[128 = 0]

[125 130 140 149 144 112 122 138 155 110 110 106 114 119 123  82 116 120
 135 123  95 115 141 137 152 132 125 123 155 119  74 181 149 134 103 111
 138 101 118 117 101 138 140 155 124 132 137 119 131 140 136 106 133 146
 138 110 138 159 142 136 122 125 118 147 141 120 133 115 124 103 124 193
 126 128 121 130 126 130 128 119 121 114 121 109 121 157 120 106 133 116
 122 145 133 141 143 123 127 131 128 138 108 122 115 126 151 128 158 109
 138 119 129 200 119 104 132 146 113 130 119 122 108 165 152 159 104 136
 128 119 119 130 126 117 103 130 118 128 155 122 115 123 138 166 103 129
 126 135 118 118 161 105 132 101 145  71 134 131 135 140 105 111 112  60
 152 123 146 168 123 121 112 109 105 149 123 114 129 128 121 136 140  92
 131 129 154  37 110 111 135 102 112 152 105 136 117 122]
S/Sn
[188 138 128 136 128 100 198 123 203 107  89  90  81 104 148 108 107 136
 136 157 115 141 129 123 106 151 122 117 153 100  93 145 140 147 154  93
 127 115 129 143 107 155 206 112 126 131 121 110 122 117 130 111 121 148
 114  68 130 162 145 123 130 104 122 143 135 149 140 128 119 122 136 157
 125 121 122  90 125 126 125 132 148 103 121 107 157 158 108 109 126 124
 146 139 111 139  72 138 126 133 130 130 146 143 131  86 130 134 184 136
 105 109 135 143 119 139 138 139 130 159 138 102 152 139 151 124  99 146
 121 130 110 140 112 139 117 105 129 127 103  71 119 142 143 175 126 130
 134 107 119 166 128 104 159 129 127  73 143 133 162 143  77 147 148  35
 143 136 165 145 127 130 123 122 130 142 130 116 142 176  85 126 129 110
 125 130 116 124 118  99 104  70 104 128  90 118 116  94]
S/Sn
[128 144 142 137 118 144 115 125 112 124 158 137 114 131 138 149 133 134
 125 120 159 138 130 138  75 119 118 138 128 133 153 120  79 156 130 148
 106 150 143 126 144 129  98 135 124 135 121 147 121 141 135 122 140 148
 124 165 138  98 129 120 114 117 137 121 126 130 105 152 136 114 144 101
 114 121 136 118 135 134 134 156 131 140 134 144 123  95 138 145 130 135
 138 117 123 126 141 125 131 123 117 126 132 138 141 128 138 118 110 138
 161 124 140 108 122 126 125 104 133 113 130 112 156 169 121  77 138 103
 122 133 134 137 120 126 112 116 117 105  94 130 150 130 130  43 114 127
 139 120 117 126 114 151 114 142 113 133 143 130 139 137 158 135 153 167
 115 123 104 135 136 147 138 114 127 132 140 141 131 161 108 121 118 152
 134  81 130 133 135 140 126 148 129 124 144 136 135  81]
G/sc
[133 130 141 154 139 115 149 129 168  95 110 132 102 118 125 107 132 133
 144 132 117 148 131 141 129 140 120 118 159 121  89 172 147 134 128 120
 152 103 141 174 113 149 164 161 146 128 120 117 125 138 133 112 131 136
 114 110 156 165 127 136 113 106 120 147 141 127 123 142 121 124 132 198
 145 128 116 100 116  96 134 129 146 106 111  92 133 189 132 120 135 114
 141 136 145 130 108 133 124 126 119 132 116 112 128 117 137 134 191 147
 140 108 135 203 115 117 138 149 122 133 125 119 141 219 157 102 109 142
 118 126 128 137 113 139 101 107 139 135 122  79 158 131 141 122 108 115
 139 133 106 109 166 122 165 106 135  43 160 147 136 136 116 109 131  65
 153 112 164 166 120 117 108 102 140 151 136  96 151 156  93 134 132  98
 113 126 119 124 127 121 116  90 109 119 122 167 139  85]
S/Sn
[126 123 149 130 142 108  86 134 144 123 114  97 131 125 105 108 128 125
 145 125  93 135 132 131 129 133 138 117 144 110  85 165 149 121  86 123
 123 133 123 132 106 140 146 147 106 115 151 124 126 120 140 103 146 147
 134 119 139 155 129 141 132 111  85 148 133 131 128 102 125 123 123 197
 130 126  91 121 132  86 125 156 118 125 130 124  99 138 119 144 130 119
 112 129 122 141 127 115 129 128 123 155 116 138 120 119 132 116 152 135
 132 111 125 163 136 106 122 125 119 143 118 126 122 166 143 144 124 147
 138 121 109 131 120 119 134 127 127 126 154  95 135 118 129 129  89 114
  98 135 114 140 105 104 135 123 141 111 129 129 145 141 125 120 111  76
 142 118 136 146 107 104  95 121 121 129 112 126 131 123 119 135 143 110
 127  99 151 146 108 116 119 126 120 152 134 114 155 126]
S/Sm
[143  93 109 133 127 149 130 123 159 106 138 133  97 126 139 146 124 129
 136 116 156 141 141 135 120 132 121 144 102 133 139 130 109 139 137 122
 114 120 130 132 115 137 105 161 139 131 122 135 136 138 137 119 123 141
 135 116 153 117 120 123 115 128 124 117 135 113 129 130 137 121 140 121
 134 123 146 128 117 125 136 119 134 121 126 113 127 186 118 121 126 117
 137 172 135 131 116 125 136 138 122 126 133 129 158 131 122 122 145 121
 137 136 142 131 111 121 146 103 139 144 142 124 129 174 132 132 118 130
 130 132 129 146 141 100 129 126 126 129 113 120 155 126 154 119 134 126
 132  97 114 127 184 179 141 139 132 100 117 114 138 130 146 138 143 150
 133 110 129 133 130 138 143 122 132 133 111 151 143 184 129 116 141 137
 107 109 134 126 126 125 131 110 135 136 127 139 135 106]
S/sc
[132 133 112 127 127 137 125 133 165 108 132 132  94 119 138 148 133 129
 134 123 139 147 124 134 122 107 126 133 108 127 105 119 116 143 116 126
 113 130 125 149 100 145 110 156 115 141 109 109 132 112 136 130 128 157
 120 103 138 122 135 128 121 114 135 138 128  97 122 127 152 135 135 117
 140 128 126 115 116 121 115 121 155 113 148 116 116 167 134 116 135 132
 113 132 131 112 136 124 125 128 128 125 137 150 146 134 132 129 121 134
 132 123 143 111 116 125 141 112 134 148 113 136 140 185 132 133 121 131
 138 124 125 139 141 116 129 134 134 121 115 136 152 133 140 119 129 121
 148 104 124 139 143 151 172 143 127 112 127 115 134 133 131 141 149 137
 136 123 125 137 120 154 147 102 134 142 132 150 138 208 158 126 137 162
 135 100 130 129 146 134 103 117 125 148 134 122 130 125]
S/sc
[143 136 133 148 124 114 115 142 154 111 135 129 102 116 144 134 121 131
 146 124 112 143 129 133 115 138 127 127 122 126 114 136 136 143 108 117
 120 113 125 116  94 136 127 168 118 120 105 128 135 112 126 110 147 137
 133  78 129 147 126 138  65 132 125 133 134 122 123 140 133 125 143 123
 124 122 158 127 132 127 137 138 108 127 131 112 130 142 128 119 131 112
 118 123 149 128 130 118 129 123 130 128 126 137 121 123 131 114 111 122
  82 129 138 155 108 118 135 107 135 131 151 127 126 161 157 144 104 128
 130 122 123 132 145 121 130 143 144 140 110 101 139 132 138 135 115 127
 122 116 111 102 169 131 157 115 130 119 170 111 142 147 134 136 140  97
 137 128 128 134 138 130 115 100 123 132 124 150 145 157 100 123 121 136
 107 104 139 125 121 120 135 118 128 142 125 135 133 123]
S/Sn
[140 141 129 132 124 129 125 123 156 104 102 120 113 118 113 114 137 126
 121 120 112 138 123 131 135 132 131 117 141  93  91 145 136 131 129 111
 136 125 117 142  93 136 106 133 132 142 138 122 138 129 147 111 124 154
 133 112 132 147 141 135 121 137 134 137 135 101 137 110 132 133 130 160
  73 126 136 139 115 123 128 121 137 115 115 126 117 171  93 118 132 130
 125 155 119 117 138 137 115 134 130 119 111 131 135 133 124 127 139 117
 128 115 125 145  95 107 137 134 134 114 102 128 120 154 163 165 130 130
 130 108 105 125 140 113 113 130 142 109 150 118 119 131 155 164 111 139
 139 110 123 128 164 133 138 124 134  84 116 100 128 144 114 121  69  84
 131 125 144 154 118 133 131 148 146 153 117 106  72 178 123 123 140  99
 120 107 155 121 141 123 121  90 108 177 116 128 124 181]
S/Sm
[139 130 121 130 125 126 121 140 178 126 141 134 106 116 129 169 125 149
 132 120 167 147 125 130 104 114 116 129 109 142 183 125  90 150 118 108
  95 140 126 125 111 140 101 160 113 131 108 124 137 115 138 107 146 155
 114 134 127 115 117 116 128 126 135 118 128 124 116 131 136 129 134  97
 134 121 131 110 123 124 111 145 139 139 121 124 128 117 129 137 130 132
 133 115 114 102 134 116 141 158 133 128 136  70 152 126 127  92 107 135
 140 120 149  90 125 123 140  80 151 143 136 122 154 181 124  88 125 118
 117 117 136 142 113 109 140 136 133 128  96 119 157 123 131  68 128 138
 142  98 119 130 137 153 155 148 103 140 126 105 131 130 150 111 166 164
 125 108 121 122 144 143 143 123 128 121 142 168 134 199 110 125 103 193
 131  79 130 112 133 160 119 132 136 138 146 125 141 106]
G/sc
[136 132  93 147 123 111 125 149 177 113 120 127 113 120 112 116 122 144
 143 130  90 149 115 138 119 128 133 113 141 128  99 144 131 129 111 123
 144 108 121 124  86 143 176 165 118 132 129 120 137 134 123 109 141 141
 128  80 122 148 134 124 129 143 119 145 147 130 150 112 136 145 126 115
 123 139 118 121 110 105 118 141 133 109 133 106 120 150 116 118 132 126
 113 126 142 139 123 125 128 125 126 135 121 125 121 118 122 128 129 135
 131 124 138 162 124 119 130 126 134 143 145 116 111 197 143 151 101 139
 115 119 136 137 123 123 122 105 118 131 127  88 130 127 136 151 133 105
 120 115 101 147 161 129 170 116 140 105 132 118 141 143 120 123 133  68
 142 122 131 147 111 120 106 104 139 118 116 123 128 142 114 136 126 123
 129 127 127 136 133 120 130 117 118 119  97 105 144 115]
S/Sn
[137 126 114 128 108 139 138 118 138 130 160 149 112 127 144 169 112 118
 120 131 173 143 132  95 109 119 129 140 109 157 169 103  79 137 153 152
  95 168 115 112 139 123 129 126 140 135  99 133 122 124 137 122 147 140
 125 135 125 100 117 129 121 128 134 110 121 129 107 150 136 135 134  75
 131 107 138 129 125 141 126 135 136 139 108 134 161 118 118 125 123 117
 139 110  96 116 127 129 143 151 123 121 140 131 138 121 137 127  93 119
 131 126 152  71 111 151 129 102 135 135 155 101 163 119 113  97 109  86
 129 129 139 143 109 117 143 111 156 112  77 119 150 125 136  80 146 137
 131 106 110 114 136 157 131 139 113 142 134 105 137 133 172 147 175 183
 114 125 118 124 154 124 132 115 131 116 146 180 140 189 125 134 119 185
 140  92 121 133 112 136 113 130 130 138 155 134 130  97]
G/sc
[132 159 132 132 124 137 121 140 146 100 101 129 109 123 108 113 130 123
 142 138  88 147 127 140 134 126 128 124 116 107  95 134 140 127  80 123
 135  96 129 130 108 141  40 160 122 134 144 124 134 120 125 123 142 144
 132 104 152 136 124 131  97 138 129 140 145 100 136 102 122 126 112 122
 139 140 128 117 108 115 122 116 125 134 124 129 122 144 130 102 120 124
 116 145 130 126 138 129 131 115 128 124 117 142 133 124 134 125 110 125
 142 129 124 140 106 101 153 103 120 119 107 139 122 175 148 128 139 115
 118 114 138 126 146 125 115 138 135 123 143 110 133 132 144 135 113 136
 140 101  89 124 161 128 158  98 164 113 127 110 114 141 141 127 123  83
 128 118 121 129 115 124 119 120 128 127 112 112 125 165 118 127 133 122
 123 153 150 130 146 121 135 128 133 149 133 121 134 135]
S/Sm
[142 152 150 162 136 132 138 159 152 112 133 152 130 121 119 109 123 120
 143 108 127 145 133 152 124 134 134 139 140 121 125 150 113 139 109 131
 140 113 134 127  81 136 144 151 124 115 121  93 128 133 128 118 145 153
 111 125 113 120 119 133 128 123 139 122 125 125 132 157 123 127 139 119
 127 124 122 118 106 116 128 159 130 120 125 141 143 128 121 124 131 114
 142 131 126 119 121 125 127 114 144 124  87 135 127 122 133 132 136 135
 132 119 131 157 111 106 138 124 128 128 138 116 139 208 148  84 112 117
 111 106 120 189 121 125 110 120 135 128 102  91 152 127 135  76 107 117
 129  99 105 123 135 122 153 105 126 105 136 131 145 128 130 119 153  62
 125 111 130 134 120 142 116 109 121 136 138 137 163 164  99 118 114 145
 131 122 122 135 121 124 115 134 123 128 123 226 146  99]
G/Sn
[128 134 107 130 110 138 118 129 153 121 108 132 106 109 152 164 138 133
 134 124 179 140 121 133 112 127 130 154 118 129 139 121 121 139 117 131
 107 118 126 162 112 132  62 169 140 131  93 129 136 138 155 106 136 140
 125 113 132 101 127 142  95 132 127 115 112  61 127 145 129 121 142 141
 145 122 144 123  82 108 141 101 167 133 130  92 128 195 103 118 132 121
 127 115 133 107 125 128 124 162 127 114 145 127 132 138 132 116 141 118
 140 128 150 119 117 147 138 118 122 146 109 134 160 159 146 123 122 124
 144 128 117 110 124 103 132 131 134 113 123 127 165 127 156 113 141 119
 132 129 131 145 158 164 156 149 131  83 132  95 117 133 137 121 136 169
 122 112 140 143 133 153 146 105 147 137 125 134 135 197 138 124 131 157
 115  87 124 113 153 131 137 113 149 132 155 160 119 140]
S/sc
[146 141 107 148 134 133 136 151 219 106 102 141 116 125 127 119 132 124
 142 129 104 136 127 126 120 130 141 120 121 108  89 135 127 128 124 101
 140 104 118 130 100 158 139 137 115 126 135 109 120 110 135 121 140 155
 109  81 126 142 129 131 137 121 127 156 141 126 133 103 118 132 114 121
 139 136 138 117 113 106 120 121 132 127 125 125 136 150 117 109 129 121
 120 148 122 125 132 133 119 128 130 141 118 132 126 141 135 124 129 131
 121 120 129 124 112 109 146 118 129 146 122 127 165 186 138 140 118 125
 121 109  97 127 143 131 122 143 125 122 120 100 118 150 157 158  93 133
 155 106 125 129 147 125 179 127 138 136 122  95 134 146 105 129 134  52
 129 121 147 137 131 137 124 124 111 121 121 107 134 179 125 126 138 122
 112 134 133 137 171 112 133  95 119 147 106 117 140 109]
S/Sm
[158 146 151 152 134 122 140 139 171 120 132 128 104 124 122 131 126 128
 138 115 106 145  91 123 102 131 123 117 142 131 130 126 110 166 117 123
 117 113 135 125 105 145 152 128 107 128 116 118 131 113 128 115 147 159
 113 113 138 142 128 124 137 125 125 130 124 135 133 120 113 122 133  75
 123 127 117 104 118 121 121 167 127 129 136 144 157  95 128 121 124 133
 137 119 118 124 125 123 110 114 125 128 123 143 138 115 136 137 103 134
 140 118 128 114 118 121 145 114 126 125 167 110 153 200 143  60 118  95
 110 110 132 155 107 155 134 130 155 140  77  79 138 141 140  74 118 125
 143  76  96 113 181 116 172 134 114 143 151 125 150 141 132 142 180  59
 139 129  94 117 132 133 104 110 107 133 116 156 161 161  93 133 128 153
 128 136 129 134 119 127 129 146 132 121 127 122 144  85]
G/Sm
[122 130 140 141 149 114 135 142 168 110 136 123 133 117 136 106 116 136
 119 135  94 110 131 129 128 142 132 124 141 141  95 150 129 129 119 113
 130  99 133 129 119 133 153 150 125 125 124 126 123 128  93 131 138 135
 126 123 142 142 136 133 124 115 107 134 141 111  97 123 126 130 141 145
 136 127 128 123 133 110 143 133 133 131 128 120 137 156 125 118 129 108
 125  90 143 130 126 109 124 134 128 134 117 130 120 127 129 129 151 136
 132 120 125 176 125 117 141 128 122 123 142 101 123 175 142 135 123 132
 124 113 130 129 120 125 119 120 135 134 130 111 141 133 127 147 125 128
 133 134 117 129 163 122 156 111 140  97 142 129 139 134 136 124 138  92
 140 122 130 147 129 100 103 101 125 136 105 121 133 120 122 125 131 118
 124 132 133 135 124 119 123 109 126 108 112 119 134 113]
S/Sn
[133 136 137 138 139 132 114 153 157 104  99 120 109 107 111  99 135 124
 147 137  87 148 125 135 142 126 136 113 116 108  85 149 129 129  95 115
 142  78 138 138  81 151  85 132 106 135 154 126 140 115 125 123 136 171
 109  86 131 149 121 134 118 139 127 166 130  91 142 108 129 126 124 152
 148 148 138 125 112  95 127 112 130 122 115 129 109 156 123  97 129 128
 111 144 151 123 127 124 142 114 129 135 118 113 124 135 106 142 137 124
 139 124 125 175 113  83 152 122 130 133 105 141 115 202 138 135 121 139
 129 109 110 121 151 129  99 117 136 117 142  96 139 126 163 146 101 128
 144 106  99 142 167 118 184 108 146 104 145 105 136 134 130 116 118  46
 144 107 140 142 128 136 112 111 121 139 118 107 130 175 114 102 137 122
 131 132 144 136 140 113 140 104 129 151 112 116 137 126]
S/Sm
[126 135 154 151 145 111 122 152 151 113 118 118 117 128 111  99 137 137
 142 143  88 138 120 148 143 143 133 119 152 110  93 165 158 126  94 117
 159  87 138 133 101 139 136 156 118 134 146 110 139 134 119 113 152 141
 123 118 156 164 136 127 123 120 124 145 132 121 135 116 123 122 122 185
 129 137 109 112 124 102 135 150 127 111 123 137 118 106 139 119 130 113
 131 147 153 140 117 118 116 116 130 153 103 133 126 123 128 126 145 144
 146 129 121 191 118 107 140 142 136 139 134 125 111 192 153 133 122 146
 119 108 119 149 100 130 111 125 125 129 154  82 145 135 141 118  95 120
 124 152 107 128 121 123 169  93 164  73 146 137 140 140 135 106 129  18
 146 115 143 161 115 116  91  78 122 171 115 103 140 117  92 130 127  75
 119 134 128 136 125 110 131 106 116 129  97 136 141 114]
S/Sn
[124 136 105 140 148 118 117 160 171  99  87  83 130 116 117 108 135 128
 162 130  84 136 122 137 143 134 133 130 127 118  80 148 147 142  81 116
 130  97 117 135  85 155 146 161 119 146 146 119 140 113 123 118 145 148
 115 115 137 153 131 139 118 121 117 137 113  93 149 104 121 126 119 151
 121 145 126 107 109 106 124 103 123 131 117 123 130 181 115  95 134 136
 113 136 145 149 141 122 130 129 121 124 128 130 115 138 117 141 131 125
 129 116 126 164 102  97 150 143 124 143 114 140  86 172 145 146 105 147
 137 103  96 112 153 124 148 122 124 120 149 109 139 129 160 178 106 131
 140 110 115 139 183 118 178  99 141  94 130 101 125 127 119 104 130  55
 136 127 158 144 117 161 132 148 121 124 111 107 111 131 122 140 149 105
 115 120 148 136 140 120 132 103 120 142 100 111 138 136]
S/Sm
[143 125 156 152 153  88 150 133 175 100 101 121 134 125 100  88 118 128
 136 123  70 137 138 115 139 136 127 101 146  96  78 172 135 141 114  99
 156 121 126 136  87 150 198 119  93 124 150 119 131  99 118 110 159 142
  97  82 118 189 136 129 123 109 118 145 125 167 148 112 103 122 122 133
 128 152 103 101 124 110 127 176 118 111 122 131 165 124 135 129 128 133
 128 158 129 152 118 127 131 119 136 146 118 150 105 105 150 141 158 131
 121 105 117 149 114  97 137 166 120 127 155 110 124 200 112 114 109 123
  93 117 126 136 102 147 119 129 130 136  76  67 116 129 142 157 100 120
 138 100 105 132  77  96 176 111 125  62 115 133 170 123  98 123 140   4
 141 145 146 143 126 116 102 114 107 126 114 111 142 113  86 142 133 107
 129 154 115 154  97 111 119  96  91 118  95  88 151  70]
G/Sn
